Here is a tiny trained network, its code and every weight. The questions are about switching its units off for an input and a class, where a switched-off unit gives its printed mean instead of its output.

import numpy as np


def w(rows, s, z=0):
    codes = np.array(rows[::2]) - 128.0
    scale = np.full(codes.shape[1], s)
    scale[-1] = z or s
    return codes * scale


def norm(h):
    return h / np.sqrt((h * h).mean(-1, keepdims=True) + 1e-5)


def f(y):
    return y / 2 * (1 + np.tanh(0.7978845608 * (y + 0.044715 * y**3)))


def log_softmax(a):
    a = a - a.max(-1, keepdims=True)
    return a - np.log(np.exp(a).sum(-1, keepdims=True))


def net(x, mask):
    res = np.array(x, float).reshape(1, 5) / 4 @ E
    u = 0
    for l in range(4):
        y = f(norm(res) @ A[l][:, :-1].T + A[l][:, -1])
        res = res + np.where(mask[u : u + 4], y, B[l][:, -1]) @ B[l][:, :-1]
        u += 4
    return log_softmax(norm(res)[-1] @ U[:, :-1].T + U[:, -1])


A, B = {}, {}
E = w([
[232,79,153,89,45,112,151],'x0',
[217,77,85,213,226,86,121],'x1',
[186,151,118,69,190,235,169],'x2',
[108,160,32,108,112,57,254],'x3',
[137,178,212,126,169,74,159],'x4',
],0.0037)
A[0] = w([
[214,176,109,86,162,204,165,3],'0.n1',
[156,207,254,99,211,48,164,167],'0.n2',
[185,143,44,189,170,96,116,38],'0.n3',
[94,25,5,144,86,217,100,64],'0.n4',
],0.0052,0.0029)
B[0] = w([
[128,144,77,177,120,190,158,151],'0.n1',
[173,165,66,104,101,116,82,254],'0.n2',
[120,91,192,68,173,117,141,140],'0.n3',
[198,254,135,100,137,46,100,200],'0.n4',
],0.0088,0.0027)
A[1] = w([
[16,190,61,137,249,126,71,56],'1.n1',
[240,56,71,96,36,113,115,59],'1.n2',
[213,110,139,253,163,106,111,185],'1.n3',
[82,112,109,93,171,83,252,3],'1.n4',
],0.0046,0.0043)
B[1] = w([
[237,153,231,227,2,137,226,187],'1.n1',
[113,218,240,222,149,101,175,209],'1.n2',
[44,106,170,78,115,151,106,252],'1.n3',
[185,53,55,116,63,63,121,102],'1.n4',
],0.0066,0.0022)
A[2] = w([
[221,107,251,196,53,148,239,13],'2.n1',
[115,122,190,136,154,187,187,186],'2.n2',
[212,90,114,226,239,82,99,76],'2.n3',
[171,29,140,162,254,101,129,2],'2.n4',
],0.0054,0.0033)
B[2] = w([
[75,161,163,229,102,134,197,249],'2.n1',
[102,46,47,181,114,166,165,215],'2.n2',
[58,254,196,82,128,75,136,173],'2.n3',
[9,131,132,50,89,95,251,131],'2.n4',
],0.0067,0.0017)
A[3] = w([
[163,98,9,106,90,12,248,137],'3.n1',
[57,154,150,21,10,200,144,91],'3.n2',
[80,119,85,177,77,2,50,4],'3.n3',
[69,78,175,148,59,29,99,73],'3.n4',
],0.0052,0.0031)
B[3] = w([
[116,73,187,163,109,156,2,254],'3.n1',
[94,100,168,120,222,23,169,211],'3.n2',
[223,164,100,89,174,179,190,175],'3.n3',
[140,120,12,122,186,253,222,207],'3.n4',
],0.0075,0.0032)
U = w([
[179,230,127,80,99,84,79,148],'0',
[85,121,193,245,74,152,194,99],'1',
[12,59,170,45,194,94,174,85],'2',
[111,7,135,140,103,147,23,254],'3',
[169,89,29,123,174,218,183,60],'4',
],0.012,0.004)

Each question gives the input, the list of numbers given to net, and the class t.
The units are the neurons (one row each of A and B). Each row of codes is followed by its name. A weight is (code - 128) times the scale printed after its matrix; where a second scale follows, it is the last column's (A, B and U).
mask holds one flag per neuron, layer by layer. A switched-off neuron (its flag False) gives its mean, the last column of its row in B, instead of its output. The means were averaged over made-up inputs and are rounded, as every weight is.
A unit's drop is (log p(t) with every unit on - log p(t) with that unit switched off) / (log p(t) with every unit on - log p(t) with every unit switched off).
The circuit of an input: a set's keep is (log p(t) with only the set's units on - log p(t) with every unit switched off) / (log p(t) with every unit on - log p(t) with every unit switched off). Starting from the 12 units with the biggest drops (on a tie, the unit counted first), units are removed one at a time, each time the one whose removal leaves the highest keep (on an exact tie, the one counted first), for as long as the keep stays at least 0.8.
circuit, biggest first: the units of the circuit, biggest drop first
top k neurons: the k neurons with the biggest drops, biggest first
top k neurons in layer l: the k neurons of layer l with the biggest drops, biggest first
input [7,5,-4,-4,-6], class 1: circuit, biggest first : (1.n2)
input [7,0,-8,4,-4], class 4: top 3 neurons : (3.n4, 1.n1, 3.n3)
input [2,7,-8,6,4], class 4: top 3 neurons in layer 3 : (3.n4, 3.n3, 3.n2)
input [-7,8,-3,0,3], class 2: circuit, biggest first : (0.n3, 2.n4)
input [-2,-6,-6,8,3], class 3: circuit, biggest first : (3.n1, 1.n4, 1.n2)
input [2,-8,7,-5,-5], class 2: top 3 neurons in layer 3 : (3.n2, 3.n1, 3.n4)
input [7,4,-8,5,-6], class 4: top 3 neurons : (3.n4, 1.n1, 3.n3)
input [0,5,-3,7,1], class 3: top 2 neurons : (3.n1, 1.n4)
input [8,8,3,5,7], class 1: top 2 neurons in layer 3 : (3.n2, 3.n1)
input [7,-1,-1,-5,1], class 1: top 2 neurons : (1.n2, 2.n1)
input [-6,-5,-5,5,7], class 0: circuit, biggest first : (0.n2, 2.n1)
input [2,-7,3,-6,-7], class 0: top 2 neurons : (0.n4, 1.n3)
input [5,-8,-6,6,-4], class 2: top 2 neurons in layer 3 : (3.n2, 3.n4)
input [-7,2,5,-1,2], class 1: top neuron : (1.n1)
input [-7,5,-8,3,6], class 4: circuit, biggest first : (3.n4, 3.n3, 1.n2)
input [3,7,0,6,3], class 2: top 2 neurons : (2.n4, 2.n3)
input [3,-2,-2,4,2], class 3: top 2 neurons : (3.n1, 1.n1)
input [-2,-5,-8,1,7], class 4: top 2 neurons : (3.n4, 0.n4)
input [5,4,-6,0,1], class 4: top 3 neurons : (3.n4, 1.n3, 1.n1)
input [-4,4,-5,-5,7], class 0: circuit, biggest first : (0.n2)
input [5,-3,-8,-4,-5], class 4: top 2 neurons : (3.n4, 1.n1)
input [-2,-7,-1,4,3], class 2: top 2 neurons : (3.n2, 0.n4)
input [4,5,0,1,-2], class 2: top 2 neurons : (0.n3, 1.n1)
input [8,-1,-1,-4,-7], class 1: top 3 neurons : (1.n2, 0.n2, 2.n1)
input [-3,6,4,1,5], class 2: top 2 neurons in layer 1 : (1.n3, 1.n2)
input [-5,4,3,-5,0], class 1: top 2 neurons in layer 3 : (3.n1, 3.n4)
input [5,-8,-4,-4,4], class 2: circuit, biggest first : (3.n2)
